[[-43  16   1  -4]
 [ -9 -11   0  24]]
->
[-4  0]

[[ 38  -9]
 [-28 -11]
 [-16  39]
 [ 27  14]]
->
[ -9 -28]

[[-10   7 -15 -16   2]
 [ -7  -4 -24 -24  25]
 [ -3  -7 -12 -10  15]
 [ 15 -32 -13   5  15]
 [ 10  15 -10  13   0]]
->
[  2 -24 -12 -32  10]

[[-10 -12  -7   7]
 [-15  20  31  44]]
->
[ 7 31]

[[ 39 -11]
 [ 43  -9]]
->
[-11  43]

[[ 21   1  31 -16]
 [  5   2  13 -23]
 [ -8  10 -15   1]
 [-24   0 -34  -1]
 [ 20  -6  26 -15]]
->
[-16  13  10 -24]

[[ -4  -8  12  10  11]
 [ -6  -9  10  11   9]
 [ -8 -18   4 -33  17]]
->
[11 11  4]

[[ -7   9 -10  11]
 [  4 -17  26 -14]
 [  8  14 -36  17]
 [  0 -20  33 -30]]
->
[11 26 14  0]

[[ 0 10 40 10]
 [37 20  1  5]]
->
[10  1]
---
[[-31 -14]
 [-32 -15]
 [-27 -12]
 [-32 -18]
 [-10  -8]]
->
[[-31 -14]
 [-32 -15]]

[[-37 -29]
 [ 18  13]
 [-24 -27]
 [-12 -28]
 [ 33  33]]
->
[[-37 -29]
 [ 18  13]]

[[ 14 -38]
 [  4  37]
 [-24  39]
 [ 22 -29]]
->
[[ 14 -38]
 [  4  37]]

[[ 1 38 45 44]
 [10 44 45 44]]
->
[[ 1 38]
 [10 44]]

[[ -7   5   8   3]
 [ -7 -29 -39 -22]
 [ -5  -9 -18   2]
 [  1 -11 -16 -33]]
->
[[ -7   5]
 [ -7 -29]]

[[  7  -5   3]
 [ 23   0   3]
 [-14 -11   0]
 [ 20  14   0]
 [-43  27   8]]
->
[[ 7 -5]
 [23  0]]
---
[[-15  -2   5  -9]
 [-36  -9   5 -30]
 [-25  -8   2 -20]
 [ 13 -15 -22 -16]
 [ -3   1   6   0]]
->
[[-36  -9   5]
 [-25  -8   2]]

[[ 36 -43  38]
 [ 19 -22  42]
 [  0 -40  28]]
->
[[ 19 -22  42]
 [  0 -40  28]]

[[41 -5  1]
 [ 7 34  3]
 [ 6  2 -9]
 [-9 -4 -1]
 [23 -3  7]]
->
[[ 7 34  3]
 [ 6  2 -9]]

[[ 28  18   3 -19]
 [  3 -38  34  30]
 [-34  39 -16  15]
 [-29 -32  36  -2]]
->
[[  3 -38  34]
 [-34  39 -16]]

[[ -4   6  16  26   6]
 [ -4 -12  19  21   5]
 [ -8  23   4  -4  17]
 [ 30 -26 -33 -26 -16]]
->
[[ -4 -12  19]
 [ -8  23   4]]

[[  6  10  -2 -19  -1]
 [  4   5  -1 -10   2]
 [ 10  11 -33 -18  -7]
 [  9  11 -35 -19  -6]
 [  6  11  -2 -18  -1]]
->
[[  4   5  -1]
 [ 10  11 -33]]

[[ -1  -1  -2]
 [ -1  -1  -1]
 [ -4 -39   4]
 [  0   0   0]]
->
[[ -1  -1  -1]
 [ -4 -39   4]]

[[ 20  24 -26 -25 -35]
 [-28 -28  18  25  25]
 [ -9  -8  -4   2   4]]
->
[[-28 -28  18]
 [ -9  -8  -4]]
